Here is a tiny trained network, its code and every weight. The questions are about switching its units off for an input and a class, where a switched-off unit gives its printed mean instead of its output.

import numpy as np


def w(rows, s, z=0):
    codes = np.array(rows[::2]) - 128.0
    scale = np.full(codes.shape[1], s)
    scale[-1] = z or s
    return codes * scale


def f(y):
    return np.maximum(y, 0)


def log_softmax(a):
    a = a - a.max(-1, keepdims=True)
    return a - np.log(np.exp(a).sum(-1, keepdims=True))


def net(x, mask):
    res = np.array(x, float).reshape(1, 6) / 4 @ E
    y = f(res @ A[0][:, :-1].T + A[0][:, -1])
    res = res + np.where(mask, y, B[0][:, -1]) @ B[0][:, :-1]
    return log_softmax(res[-1] @ U[:, :-1].T + U[:, -1])


A, B = {}, {}
E = w([
[197,146,183,199,212,213,198,101,22,162,98,41],'x0',
[55,212,126,221,184,26,131,98,93,159,225,120],'x1',
[163,240,183,168,87,132,40,167,236,209,60,63],'x2',
[128,133,63,192,62,77,144,196,100,10,100,6],'x3',
[93,77,175,233,4,168,23,117,54,126,146,173],'x4',
[253,105,197,162,125,73,130,66,174,43,172,156],'x5',
],0.0064)
A[0] = w([
[89,64,165,190,60,151,83,112,58,152,144,174,59],'N1',
[77,132,99,93,61,83,75,154,200,123,132,184,3],'N2',
[28,149,85,103,120,148,124,161,126,179,83,139,102],'N3',
[231,137,207,154,136,75,111,61,180,69,160,119,95],'N4',
[140,229,203,159,68,138,37,157,206,180,76,95,40],'N5',
[141,81,138,76,121,155,149,149,143,138,127,140,73],'N6',
[199,91,147,167,131,83,162,94,174,44,197,177,128],'N7',
[227,102,194,156,110,72,106,68,185,59,167,175,46],'N8',
[54,112,70,39,45,39,29,156,240,102,187,254,40],'N9',
[87,220,110,164,180,61,145,80,142,171,183,124,95],'N10',
[177,45,119,57,45,217,148,174,118,91,27,177,61],'N11',
[28,78,67,84,130,161,175,167,66,159,148,119,134],'N12',
[95,135,180,79,166,146,98,67,163,248,155,241,88],'N13',
[116,148,47,188,60,57,122,210,119,6,76,40,102],'N14',
[159,220,65,37,192,50,197,129,223,120,111,138,63],'N15',
[78,97,159,214,31,149,8,125,119,124,134,192,37],'N16',
[111,104,192,228,32,143,57,122,45,117,120,185,28],'N17',
[80,179,131,164,142,44,118,130,122,151,197,136,60],'N18',
[70,206,138,193,159,52,115,125,90,150,205,173,57],'N19',
[175,61,136,19,73,193,85,158,172,124,38,154,97],'N20',
[165,250,182,152,84,107,37,160,221,198,78,80,41],'N21',
[125,121,171,108,146,161,135,92,152,219,174,219,49],'N22',
[74,192,130,162,85,65,121,108,92,157,200,147,62],'N23',
[17,154,70,118,118,167,100,197,107,220,94,113,32],'N24',
[91,9,74,119,120,112,186,87,43,55,200,218,48],'N25',
[137,132,194,84,174,174,108,58,153,210,137,231,69],'N26',
[68,175,112,196,143,54,122,76,99,135,190,146,96],'N27',
[175,139,244,185,189,231,167,102,21,179,100,87,28],'N28',
],0.0066,0.0031)
B[0] = w([
[134,162,71,80,170,56,195,146,184,164,96,170,194],'N1',
[186,180,110,145,129,131,116,55,60,157,126,68,188],'N2',
[98,158,131,134,82,179,109,169,81,219,152,202,191],'N3',
[48,169,111,122,69,224,88,211,102,208,123,218,195],'N4',
[94,91,195,37,196,109,95,58,45,84,192,123,237],'N5',
[142,121,130,152,114,95,96,129,181,102,146,136,156],'N6',
[77,173,156,100,88,208,90,180,86,218,134,205,199],'N7',
[45,189,136,147,73,228,77,201,63,208,117,208,193],'N8',
[209,229,30,220,152,124,110,2,35,173,151,49,255],'N9',
[172,59,173,154,159,145,81,158,213,120,45,126,207],'N10',
[191,66,202,180,174,168,35,118,214,84,65,82,220],'N11',
[93,136,177,72,123,197,78,150,64,204,160,206,200],'N12',
[82,88,83,134,28,83,187,203,140,42,175,47,227],'N13',
[81,48,59,158,17,62,168,212,117,81,181,45,254],'N14',
[164,216,75,68,179,87,212,127,196,127,68,176,234],'N15',
[173,178,91,82,189,65,231,176,196,127,80,180,213],'N16',
[153,172,67,67,181,41,228,155,205,134,81,196,211],'N17',
[165,85,169,159,154,142,61,102,186,101,76,118,187],'N18',
[168,44,182,195,166,188,38,114,209,108,67,96,205],'N19',
[173,58,203,208,175,147,46,126,218,116,46,145,225],'N20',
[22,82,211,28,196,109,119,81,32,51,218,156,249],'N21',
[101,99,92,145,42,54,136,202,151,48,183,59,192],'N22',
[177,92,189,157,140,147,94,114,197,101,53,127,184],'N23',
[96,170,125,128,82,226,71,224,96,207,141,218,205],'N24',
[50,106,225,34,197,84,93,43,57,57,189,126,229],'N25',
[96,108,96,177,58,78,163,205,144,53,174,69,212],'N26',
[177,69,192,153,114,163,72,135,188,115,67,119,202],'N27',
[194,251,53,204,132,105,117,32,76,139,155,61,228],'N28',
],0.0066,0.0094)
U = w([
[179,32,195,186,151,165,59,125,207,117,47,118,31],'0',
[56,75,192,24,201,106,120,54,48,84,207,155,157],'1',
[67,166,126,128,59,224,93,217,88,245,128,213,14],'2',
[87,59,63,169,5,75,177,215,135,61,162,38,3],'3',
[212,207,54,209,147,132,125,25,49,171,138,66,232],'4',
[163,165,72,25,219,75,254,173,214,158,61,184,238],'5',
],0.011,0.0035)

Each question gives the input, the list of numbers given to net, and the class t.
The units are the neurons (one row each of A and B). Each row of codes is followed by its name. A weight is (code - 128) times the scale printed after its matrix; where a second scale follows, it is the last column's (A, B and U).
mask holds one flag per neuron, in row order. A switched-off neuron (its flag False) gives its mean, the last column of its row in B, instead of its output. The means were averaged over made-up inputs and are rounded, as every weight is.
A unit's drop is (log p(t) with every unit on - log p(t) with that unit switched off) / (log p(t) with every unit on - log p(t) with every unit switched off).
The circuit of an input: a set's keep is (log p(t) with only the set's units on - log p(t) with every unit switched off) / (log p(t) with every unit on - log p(t) with every unit switched off). Starting from the 12 units with the biggest drops (on a tie, the unit counted first), units are removed one at a time, each time the one whose removal leaves the highest keep (on an exact tie, the one counted first), for as long as the keep stays at least 0.8.
circuit, biggest first: the units of the circuit, biggest drop first
unit that matters most: the unit with the biggest drop
k most important neurons: the k neurons with the biggest drops, biggest first
drop when u is switched off: that unit's drop, to one decimal
input [8,-2,7,-2,3,7], class 4: 4 most important neurons => [N28; N25; N12; N24]
input [-6,4,-1,2,3,4], class 4: circuit, biggest first => [N9]
input [-4,6,-6,7,-8,6], class 5: 3 most important neurons => [N15; N21; N13]
input [3,1,6,3,7,-3], class 5: circuit, biggest first => [N17; N16]
input [-4,-8,8,-4,1,-8], class 0: 2 most important neurons => [N20; N11]
input [2,5,2,4,7,-4], class 5: circuit, biggest first => [N17; N16]
input [-4,3,-7,-3,-8,8], class 2: 2 most important neurons => [N7; N8]
input [7,6,4,-1,8,1], class 5: 2 most important neurons => [N17; N16]
input [-8,6,7,-8,-7,-1], class 3: 3 most important neurons => [N13; N26; N22]
input [6,-2,-4,0,1,1], class 4: 2 most important neurons => [N28; N21]
input [0,0,7,1,7,1], class 1: 2 most important neurons => [N21; N5]
input [-8,-2,-7,2,0,6], class 4: 4 most important neurons => [N9; N21; N5; N2]
input [7,-5,-7,6,-2,-2], class 1: 3 most important neurons => [N25; N9; N12]
input [0,6,4,7,-4,8], class 2: unit that matters most => N4
input [8,4,6,-8,-4,-6], class 3: circuit, biggest first => [N13; N26]
input [-6,4,5,0,3,7], class 2: 2 most important neurons => [N8; N4]
input [-8,-3,-2,-7,3,7], class 4: 2 most important neurons => [N9; N2]
input [7,-5,-5,-7,8,-6], class 5: circuit, biggest first => [N1; N17]
input [-7,4,7,3,-6,6], class 1: drop when N21 is switched off => 2.2
input [-8,-6,-6,-6,3,5], class 4: drop when N9 is switched off => 1.5
input [-8,-7,-4,5,-4,-7], class 4: circuit, biggest first => [N9]
input [-4,-8,1,4,-6,2], class 0: drop when N20 is switched off => 0.3
